Below is a small trained network, with its code and all its weights. Each question gives an input and a class and asks what happens when units are switched off, that is, made to give their printed mean instead of their output.

import numpy as np


def w(rows, s, z=0):
    codes = np.array(rows[::2]) - 128.0
    scale = np.full(codes.shape[1], s)
    scale[-1] = z or s
    return codes * scale


def f(y):
    return np.maximum(y, 0)


def log_softmax(a):
    a = a - a.max(-1, keepdims=True)
    return a - np.log(np.exp(a).sum(-1, keepdims=True))


def net(x, mask):
    res = np.array(x, float).reshape(1, 7) / 4 @ E
    y = f(res @ A[0][:, :-1].T + A[0][:, -1])
    res = res + np.where(mask, y, B[0][:, -1]) @ B[0][:, :-1]
    return log_softmax(res[-1] @ U[:, :-1].T + U[:, -1])


A, B = {}, {}
E = w([
[175,180,118,55,185,204,62,89,51,46,163],'x0',
[152,229,163,172,125,139,62,57,207,204,153],'x1',
[215,95,60,109,115,213,101,184,196,154,51],'x2',
[254,168,185,183,191,83,153,182,30,180,62],'x3',
[85,89,64,106,215,97,104,61,100,201,76],'x4',
[129,121,133,134,137,127,125,127,132,124,129],'x5',
[129,128,121,134,130,124,126,131,128,126,132],'x6',
],0.0062)
A[0] = w([
[141,189,143,157,121,144,89,82,183,158,145,61],'neuron 1',
[172,94,75,105,123,198,110,182,176,144,91,8],'neuron 2',
[84,103,76,111,187,115,100,71,116,184,87,89],'neuron 3',
[141,160,182,163,59,143,141,182,165,92,160,119],'neuron 4',
[49,147,176,131,131,71,157,88,83,103,193,90],'neuron 5',
[104,106,150,175,99,63,184,147,149,176,117,105],'neuron 6',
[172,173,132,67,172,175,70,98,52,77,152,100],'neuron 7',
[70,141,171,148,127,75,148,91,87,105,185,58],'neuron 8',
[82,148,188,142,138,68,156,94,66,118,183,90],'neuron 9',
[157,184,152,156,140,131,102,92,152,176,134,100],'neuron 10',
[130,182,140,144,140,140,84,91,178,167,145,47],'neuron 11',
[144,166,181,144,63,159,127,180,158,79,177,109],'neuron 12',
[113,72,98,86,122,131,179,154,92,86,124,89],'neuron 13',
[80,80,130,192,74,71,180,155,208,190,96,67],'neuron 14',
[154,182,113,49,175,201,59,83,71,49,169,52],'neuron 15',
[96,107,77,112,181,113,99,79,127,173,91,36],'neuron 16',
[97,109,98,126,180,98,111,81,106,178,106,72],'neuron 17',
[184,102,67,116,115,190,117,164,183,132,63,48],'neuron 18',
[147,160,184,156,59,157,136,174,163,84,167,78],'neuron 19',
[131,189,143,137,126,143,89,74,193,168,144,66],'neuron 20',
[3,90,59,60,70,176,92,74,238,76,206,74],'neuron 21',
[144,177,150,148,134,144,83,80,176,168,140,75],'neuron 22',
[104,57,82,88,131,130,191,175,84,69,118,69],'neuron 23',
[97,109,89,115,174,116,100,82,123,173,98,15],'neuron 24',
[164,97,78,106,111,191,122,170,181,149,79,89],'neuron 25',
[100,104,86,127,184,107,105,66,116,186,86,39],'neuron 26',
[123,53,99,86,145,127,177,179,75,68,112,59],'neuron 27',
],0.006,0.0016)
B[0] = w([
[92,59,174,124,65,113,83,140,89,168,150,175],'neuron 1',
[120,166,158,95,133,83,72,58,192,80,61,183],'neuron 2',
[174,115,94,78,106,105,164,146,116,84,188,180],'neuron 3',
[173,113,79,81,117,113,179,136,117,87,188,188],'neuron 4',
[141,172,150,92,139,90,70,66,193,81,54,190],'neuron 5',
[85,158,86,185,165,194,161,116,153,136,102,180],'neuron 6',
[67,138,82,204,163,205,191,111,155,158,116,210],'neuron 7',
[132,168,149,100,137,88,79,64,195,75,67,178],'neuron 8',
[149,178,150,102,158,88,78,67,189,78,62,188],'neuron 9',
[99,82,170,133,80,119,98,165,74,168,134,175],'neuron 10',
[83,61,171,137,64,121,83,139,81,166,155,169],'neuron 11',
[165,103,71,77,120,111,175,133,118,80,202,191],'neuron 12',
[94,80,174,141,82,123,86,141,99,173,134,178],'neuron 13',
[77,142,61,205,149,210,198,100,162,146,123,197],'neuron 14',
[45,108,51,221,123,215,197,87,172,161,122,220],'neuron 15',
[168,106,90,75,100,100,165,143,124,77,185,168],'neuron 16',
[183,122,88,78,122,110,166,145,119,87,174,168],'neuron 17',
[126,173,157,90,140,82,70,67,192,83,62,190],'neuron 18',
[180,107,74,79,106,103,172,123,111,72,195,187],'neuron 19',
[79,63,176,132,74,115,77,150,88,172,153,177],'neuron 20',
[213,232,175,165,253,114,137,248,39,205,84,254],'neuron 21',
[87,73,173,130,79,113,89,145,84,167,152,174],'neuron 22',
[75,57,195,138,62,114,68,142,89,186,140,193],'neuron 23',
[174,99,86,82,93,106,170,134,118,77,191,161],'neuron 24',
[128,169,148,101,151,99,82,75,187,86,70,187],'neuron 25',
[180,108,91,78,114,107,175,146,107,86,204,173],'neuron 26',
[68,65,197,144,54,118,63,145,78,183,140,191],'neuron 27',
],0.0059,0.0078)
U = w([
[46,22,206,128,21,118,44,146,75,175,150,80],'0',
[131,187,152,65,142,86,52,30,233,56,40,93],'1',
[35,130,27,244,145,221,231,89,174,146,127,93],'2',
[216,98,59,23,91,98,205,150,109,65,240,110],'3',
[226,219,183,169,247,108,136,254,35,197,77,251],'4',
],0.0089,0.0034)

Each question gives the input, the list of numbers given to net, and the class t.
The units are the neurons (one row each of A and B). Each row of codes is followed by its name. A weight is (code - 128) times the scale printed after its matrix; where a second scale follows, it is the last column's (A, B and U).
mask holds one flag per neuron, in row order. A switched-off neuron (its flag False) gives its mean, the last column of its row in B, instead of its output. The means were averaged over made-up inputs and are rounded, as every weight is.
A unit's drop is (log p(t) with every unit on - log p(t) with that unit switched off) / (log p(t) with every unit on - log p(t) with every unit switched off).
The circuit of an input: a set's keep is (log p(t) with only the set's units on - log p(t) with every unit switched off) / (log p(t) with every unit on - log p(t) with every unit switched off). Starting from the 12 units with the biggest drops (on a tie, the unit counted first), units are removed one at a time, each time the one whose removal leaves the highest keep (on an exact tie, the one counted first), for as long as the keep stays at least 0.8.
units of the circuit, in order: the units of the circuit, biggest drop first
most important unit: the unit with the biggest drop
top k neurons: the k neurons with the biggest drops, biggest first
drop of u: that unit's drop, to one decimal
input [-7,-4,-4,-2,1,2,8], class 2: top 2 neurons => [neuron 14; neuron 6]
input [7,4,-1,-2,4,-5,-7], class 2: top neuron => [neuron 15]
input [5,2,3,5,2,-4,4], class 2: units of the circuit, in order => [neuron 21; neuron 7]
input [2,-5,5,4,-2,-5,-5], class 0: units of the circuit, in order => [neuron 21; neuron 27]
input [0,5,2,2,-5,4,-5], class 0: units of the circuit, in order => [neuron 21; neuron 1]
input [8,-6,-8,6,-6,-7,1], class 1: top 2 neurons => [neuron 9; neuron 5]
input [6,-3,-3,-6,5,7,-6], class 2: top 2 neurons => [neuron 15; neuron 7]
input [-4,-5,6,6,7,-1,-3], class 3: units of the circuit, in order => [neuron 21; neuron 26]
input [5,-8,6,3,8,-8,-3], class 0: top 2 neurons => [neuron 27; neuron 23]
input [2,7,5,8,-8,1,3], class 3: units of the circuit, in order => [neuron 21; neuron 19]
input [0,8,-6,-6,-2,0,5], class 0: top 3 neurons => [neuron 20; neuron 1; neuron 11]
input [6,-6,-3,-1,-5,-7,1], class 0: top 2 neurons => [neuron 27; neuron 23]
input [-1,-3,8,-4,8,5,7], class 1: top 2 neurons => [neuron 18; neuron 2]
input [-2,4,-2,4,-2,-8,0], class 0: units of the circuit, in order => [neuron 21]
input [4,0,-5,2,2,-2,3], class 1: units of the circuit, in order => [neuron 9; neuron 5]
input [8,6,4,3,-1,2,8], class 2: top 2 neurons => [neuron 15; neuron 7]
input [-6,3,7,-4,-7,-8,6], class 1: top 4 neurons => [neuron 18; neuron 25; neuron 2; neuron 15]
input [4,-6,-4,4,2,-6,-6], class 0: top 3 neurons => [neuron 21; neuron 27; neuron 23]
input [3,-5,-8,-6,4,8,3], class 1: top 3 neurons => [neuron 5; neuron 8; neuron 9]
input [-8,-4,0,-5,-7,-2,-4], class 2: most important unit => neuron 14
input [-8,5,-6,0,-1,-8,0], class 2: top 2 neurons => [neuron 14; neuron 6]
input [-6,2,-1,-8,4,-2,-4], class 4: top 2 neurons => [neuron 21; neuron 15]
input [-5,-3,-1,0,-3,-6,-6], class 2: drop of neuron 15 => -0.1
input [-3,-1,-5,-3,0,7,-1], class 1: drop of neuron 15 => 0.1
input [1,4,-5,1,-8,-2,-3], class 3: drop of neuron 19 => 0.2
input [-8,8,4,-2,-5,2,7], class 0: drop of neuron 20 => 1.1
input [0,-7,-4,-4,8,-7,7], class 3: units of the circuit, in order => [neuron 3]
